a =
array([[ 116,  415,  277,   93, -408, -181,   89, -428,  328, -199,  -30,
         -22,  -30,  -68],
       [-305, -517, -137, -122, -588, -493, -540, -357,  -30, -188, -309,
         262,  165, -365],
       [-435, -621, -261, -168, -616, -410, -577, -260,  -70, -291, -114,
         140,  209, -110],
       [-208, -569,  112,  -30, -463, -639, -503, -304, -469, -250, -588,
         505,  144, -746],
       [-208, -465,  -12, -122, -519, -660, -614, -198, -548, -393, -588,
         383,  187, -788],
       [-435, -569, -385, -276, -602, -410, -614, -331,   49, -260,  -58,
         120,  209,  101],
       [-499, -569, -385, -261, -644, -244, -651, -375,    9, -260,  -58,
          79,  209,  101],
       [ 213,  363,  609,   32, -366, -306,   89, -233,  448, -107, -114,
          79,   13, -110],
       [-467, -569, -344, -168, -699, -264, -688, -322,  129, -137,   -2,
          79,  187,  -26]])
Indices start at 1.
row 1 col 1: 116
row 3 col 9: -70
row 1 col 5: -408
row 8 col 10: -107
row 1 col 4: 93
row 5 col 3: -12
row 2 col 9: -30
row 9 col 5: -699
row 3 col 8: -260
row 3 col 2: -621
row 8 col 4: 32
row 4 col 10: -250
row 7 col 8: -375
row 2 col 13: 165
row 1 col 12: -22
row 8 col 9: 448
row 5 col 2: -465
row 7 col 14: 101
row 5 col 11: -588
row 7 col 11: -58
row 7 col 2: -569
row 4 col 14: -746
row 6 col 1: -435
row 6 col 6: -410
row 1 col 7: 89
row 8 col 13: 13
row 6 col 7: -614
row 3 col 10: -291
row 8 col 8: -233
row 5 col 6: -660
row 1 col 2: 415
row 6 col 3: -385
row 3 col 3: -261
row 6 col 14: 101
row 1 col 14: -68

W =
119  216    7   43  123  160  205  147  188  125
121  115  106  118   89  168  112   81  138  179
 48   88   94   87  158   32  118  131   46  145
138  179   81  147  134   93  137   59  117   87
186  179   93   52  103   67  116  116  126   53
 88  158   63   82   79  135  143   81  118  115
106  117  119  106  132   84  166  186   95   93
114  131   99  168  114  122  186   69  126  132
128   82  162   42   85  138   45  192  101  130
189   60  176  118   81  100   37  167   30   53
151   96  135   82   87  189  118  156  154  138
Rows and columns are counted from 1.
row 1 col 1 => 119
row 8 col 6 => 122
row 6 col 1 => 88
row 6 col 4 => 82
row 8 col 1 => 114
row 9 col 8 => 192
row 9 col 6 => 138
row 4 col 2 => 179
row 1 col 9 => 188
row 7 col 9 => 95
row 5 col 8 => 116
row 6 col 7 => 143
row 3 col 5 => 158
row 3 col 4 => 87
row 10 col 8 => 167
row 10 col 7 => 37
row 8 col 5 => 114
row 3 col 9 => 46
row 10 col 6 => 100
row 2 col 3 => 106
row 8 col 10 => 132
row 5 col 5 => 103
row 9 col 9 => 101
row 1 col 10 => 125
row 1 col 6 => 160
row 7 col 4 => 106
row 7 col 7 => 166
row 2 col 8 => 81
row 5 col 10 => 53
row 3 col 1 => 48
row 10 col 2 => 60
row 3 col 8 => 131
row 7 col 8 => 186
row 9 col 1 => 128
row 2 col 7 => 112

M =
[[-0.715  0.221 -1.081  1.255  0.733  0.998  2.710  0.440  1.437  1.987
   0.133 -0.502]
 [-0.715 -1.082  0.796 -1.862  0.521 -0.885  1.521  1.170 -0.952  0.752
  -0.004 -0.502]
 [ 0.894  0.406  0.890 -0.574 -0.399  0.938  2.709  1.300  1.435  2.469
   0.155  0.056]
 [ 0.698 -0.807  0.882  1.387 -0.531 -0.885  1.727  0.221 -0.452  1.301
   0.656  1.918]
 [ 1.555 -1.082 -0.050  1.384 -0.531  1.976  1.521  1.098 -1.164  2.469
  -0.004  0.794]
 [ 1.383 -0.071  0.251 -1.862  0.272 -0.074  2.009  1.301 -0.434 -0.155
   0.637  0.070]
 [ 0.935 -0.075 -0.738  0.873  1.517  0.775  1.840  0.046 -1.912 -0.155
   0.659  1.915]
 [ 0.905  0.406 -0.515 -1.417  0.476  1.987  1.713 -0.396 -1.751 -0.149
   0.507  1.668]
 [ 1.557 -0.401 -1.081  0.045  1.514  1.988  1.543 -0.396 -1.912  1.469
   0.356  1.150]]
Rows and columns are counted from 1.
row 1 col 1 => -0.715
row 4 col 2 => -0.807
row 9 col 8 => -0.396
row 1 col 4 => 1.255
row 5 col 11 => -0.004
row 3 col 5 => -0.399
row 8 col 6 => 1.987
row 6 col 10 => -0.155
row 7 col 12 => 1.915
row 9 col 5 => 1.514
row 6 col 12 => 0.070
row 5 col 1 => 1.555
row 6 col 5 => 0.272
row 7 col 11 => 0.659
row 3 col 7 => 2.709
row 4 col 11 => 0.656
row 4 col 8 => 0.221
row 7 col 2 => -0.075
row 2 col 3 => 0.796
row 5 col 7 => 1.521
row 7 col 9 => -1.912
row 4 col 3 => 0.882
row 6 col 2 => -0.071
row 8 col 2 => 0.406
row 1 col 3 => -1.081
row 1 col 7 => 2.710
row 4 col 12 => 1.918
row 5 col 3 => -0.050
row 9 col 4 => 0.045
row 5 col 8 => 1.098
row 9 col 3 => -1.081
row 2 col 6 => -0.885
row 1 col 10 => 1.987

x =
[[201 168  88 189  65 180  93 187  29  39 137 196 133  23]
 [183 162  86 166  67 159  82 125  53  74 183 207  86  82]
 [ 65  91 190 164 141 113 104  84 124 138  65 123 163 101]
 [176 209  66  53 127 178  46  92 151 139 196 142  70 204]]
Indices start at 1.
(1, 1) = 201
(4, 13) = 70
(3, 3) = 190
(4, 3) = 66
(2, 13) = 86
(3, 14) = 101
(1, 8) = 187
(1, 4) = 189
(2, 11) = 183
(4, 7) = 46
(4, 4) = 53
(1, 7) = 93
(3, 12) = 123
(4, 2) = 209
(3, 10) = 138
(3, 6) = 113
(2, 3) = 86
(2, 2) = 162
(1, 12) = 196

B =
65	43	41	64	78	38	55	54	47	54	36	36	26	46	42	53
60	58	42	59	71	39	49	57	38	63	41	36	22	42	44	50
52	57	46	51	69	45	51	64	35	68	43	36	27	48	48	55
58	41	43	60	32	38	41	17	66	18	51	36	61	38	40	32
42	70	46	43	24	44	33	35	43	46	59	36	49	35	48	33
59	27	45	51	41	44	53	40	65	22	36	36	66	52	49	49
48	67	47	46	27	45	33	32	46	45	62	36	49	35	43	33
62	30	44	57	71	44	61	58	53	45	31	36	42	54	48	59
48	49	47	46	24	45	40	28	57	29	53	36	64	41	46	36
53	46	48	61	77	46	53	55	42	64	47	36	26	49	42	54
56	63	40	38	12	37	37	38	50	29	40	36	48	36	53	48
43	77	45	47	38	43	33	41	35	60	60	36	34	33	43	35
61	50	42	65	76	39	50	52	42	60	43	36	22	43	41	50
Indices start at 1.
(1, 1): 65
(9, 9): 57
(2, 3): 42
(8, 8): 58
(6, 11): 36
(13, 3): 42
(7, 1): 48
(11, 2): 63
(13, 7): 50
(1, 14): 46
(7, 10): 45
(5, 7): 33
(1, 8): 54
(11, 13): 48
(1, 16): 53
(2, 1): 60
(9, 3): 47
(8, 7): 61
(11, 1): 56
(1, 9): 47
(12, 1): 43
(8, 10): 45
(12, 6): 43
(3, 2): 57
(11, 4): 38
(8, 16): 59
(6, 15): 49
(9, 5): 24
(12, 4): 47
(3, 8): 64
(2, 4): 59
(10, 8): 55
(8, 3): 44
(1, 7): 55
(8, 12): 36
(2, 16): 50
(4, 9): 66
(8, 1): 62

m =
[[ -78.0 -156.3  -25.0   -0.1 -139.4  232.4  -67.3]
 [-116.3 -229.2  207.3   73.7 -183.1  -74.3  104.2]
 [  19.8   51.5 -159.2 -151.1 -195.2  178.1   59.4]
 [ 153.2   43.0 -135.1 -161.8  -69.9  131.7   44.5]
 [ 147.0  -14.8  197.0  114.2 -102.6  -89.6  197.7]
 [ -30.8   84.5  -73.9 -184.5   69.3   36.6  116.7]
 [  24.9 -121.6  158.3   64.4 -154.0 -102.8  177.3]
 [ -10.8   26.0   76.1   78.1   46.1  -10.1  -98.4]
 [  88.8  203.1   -9.3   23.8  259.5 -112.5   17.1]
 [ -76.0  -57.9   63.2  -23.9 -170.1  243.7   -5.4]
 [ 125.8   44.5  -70.3  -62.5  -84.7   -1.3   -7.0]
 [ -37.5  121.8 -134.5 -155.4  -44.5  213.4    6.5]
 [-118.0  -46.7   31.0   -6.0  -55.2  171.5  -40.7]
 [ -85.4 -147.6  136.7  165.2   22.6 -108.5   85.0]]
Indices start at 1.
(1, 1) -> -78.0
(12, 2) -> 121.8
(2, 4) -> 73.7
(5, 6) -> -89.6
(9, 6) -> -112.5
(14, 3) -> 136.7
(1, 7) -> -67.3
(1, 6) -> 232.4
(5, 5) -> -102.6
(11, 1) -> 125.8
(13, 4) -> -6.0
(7, 4) -> 64.4
(4, 1) -> 153.2
(14, 7) -> 85.0
(6, 5) -> 69.3
(2, 2) -> -229.2
(3, 3) -> -159.2
(12, 6) -> 213.4
(14, 4) -> 165.2
(5, 1) -> 147.0
(12, 5) -> -44.5
(6, 6) -> 36.6
(4, 6) -> 131.7
(6, 4) -> -184.5
(8, 2) -> 26.0
(6, 3) -> -73.9
(6, 1) -> -30.8
(8, 7) -> -98.4
(13, 6) -> 171.5
(2, 3) -> 207.3
(10, 6) -> 243.7
(13, 1) -> -118.0
(1, 5) -> -139.4
(3, 6) -> 178.1
(7, 3) -> 158.3
